Here is a tiny trained network, its code and every weight. The questions are about switching its units off for an input and a class, where a switched-off unit gives its printed mean instead of its output.

import numpy as np


def w(rows, s, z=0):
    codes = np.array(rows[::2]) - 128.0
    scale = np.full(codes.shape[1], s)
    scale[-1] = z or s
    return codes * scale


def f(y):
    return y / 2 * (1 + np.tanh(0.7978845608 * (y + 0.044715 * y**3)))


def log_softmax(a):
    a = a - a.max(-1, keepdims=True)
    return a - np.log(np.exp(a).sum(-1, keepdims=True))


def net(x, mask):
    res = np.array(x, float).reshape(1, 3) / 4 @ E
    y = f(res @ A[0][:, :-1].T + A[0][:, -1])
    res = res + np.where(mask, y, B[0][:, -1]) @ B[0][:, :-1]
    return log_softmax(res[-1] @ U[:, :-1].T + U[:, -1])


A, B = {}, {}
E = w([
[2,141,207,108,165],'x0',
[121,86,132,38,62],'x1',
[126,203,165,154,70],'x2',
],0.012)
A[0] = w([
[139,187,179,144,120,221],'n1',
[60,121,173,113,148,206],'n2',
[123,68,133,147,101,85],'n3',
[191,143,127,214,146,253],'n4',
[99,174,120,113,58,166],'n5',
[135,129,116,183,196,159],'n6',
[108,144,164,139,171,83],'n7',
[174,80,90,118,193,211],'n8',
[112,179,144,182,115,199],'n9',
[186,133,39,197,123,172],'n10',
[168,90,96,6,149,171],'n11',
],0.015,0.005)
B[0] = w([
[152,91,229,246,49,196],'n1',
[75,13,184,108,195,251],'n2',
[164,120,174,168,154,139],'n3',
[164,201,108,70,37,230],'n4',
[213,101,207,131,90,193],'n5',
[247,125,116,105,80,197],'n6',
[183,107,108,181,244,171],'n7',
[68,87,80,4,200,229],'n8',
[114,88,224,152,68,192],'n9',
[18,225,16,2,133,250],'n10',
[141,37,193,126,120,253],'n11',
],0.0082,0.012)
U = w([
[151,152,1,42,172,176],'0',
[116,191,113,172,183,19],'1',
[215,65,173,114,13,251],'2',
[51,44,174,75,216,177],'3',
[146,121,159,233,216,54],'4',
[106,199,91,110,59,120],'5',
[161,148,89,139,169,14],'6',
],0.01,0.0033)

Each question gives the input, the list of numbers given to net, and the class t.
The units are the neurons (one row each of A and B). Each row of codes is followed by its name. A weight is (code - 128) times the scale printed after its matrix; where a second scale follows, it is the last column's (A, B and U).
mask holds one flag per neuron, in row order. A switched-off neuron (its flag False) gives its mean, the last column of its row in B, instead of its output. The means were averaged over made-up inputs and are rounded, as every weight is.
A unit's drop is (log p(t) with every unit on - log p(t) with that unit switched off) / (log p(t) with every unit on - log p(t) with every unit switched off).
The circuit of an input: a set's keep is (log p(t) with only the set's units on - log p(t) with every unit switched off) / (log p(t) with every unit on - log p(t) with every unit switched off). Starting from all 11 units, units are removed one at a time, each time the one whose removal leaves the highest keep (on an exact tie, the one counted first), for as long as the keep stays at least 0.8.
units of the circuit, in order: the units of the circuit, biggest drop first
top k neurons: the k neurons with the biggest drops, biggest first
drop of u: that unit's drop, to one decimal
input [4,7,4], class 2: top 3 neurons	(n5, n8, n10)
input [-6,5,-2], class 0: units of the circuit, in order	(n10)
input [-8,6,-8], class 3: units of the circuit, in order	(n11, n8)
input [7,-4,8], class 4: units of the circuit, in order	(n7, n1)
input [6,6,6], class 2: top 3 neurons	(n5, n8, n1)
input [-6,3,7], class 5: top 3 neurons	(n10, n11, n2)
input [3,-8,-1], class 2: top 2 neurons	(n6, n4)
input [4,-7,-3], class 4: units of the circuit, in order	(n7, n10)
input [-3,5,-2], class 3: top 4 neurons	(n4, n11, n6, n1)
input [-7,8,-1], class 0: top 3 neurons	(n10, n2, n1)
input [2,3,3], class 2: top 2 neurons	(n8, n10)
input [-1,-2,1], class 5: top 2 neurons	(n11, n2)
input [-7,6,-2], class 0: top 2 neurons	(n10, n2)
input [6,5,8], class 2: units of the circuit, in order	(n5)
input [8,-8,7], class 4: top 2 neurons	(n7, n2)
input [-4,4,-3], class 3: top 2 neurons	(n11, n4)
input [-5,2,6], class 5: top 4 neurons	(n10, n11, n2, n6)
input [8,-5,1], class 4: drop of n3	0.0
input [-4,4,-4], class 3: drop of n11	1.8
input [0,-8,4], class 2: units of the circuit, in order	(n6)
input [-7,7,-4], class 0: drop of n2	1.5
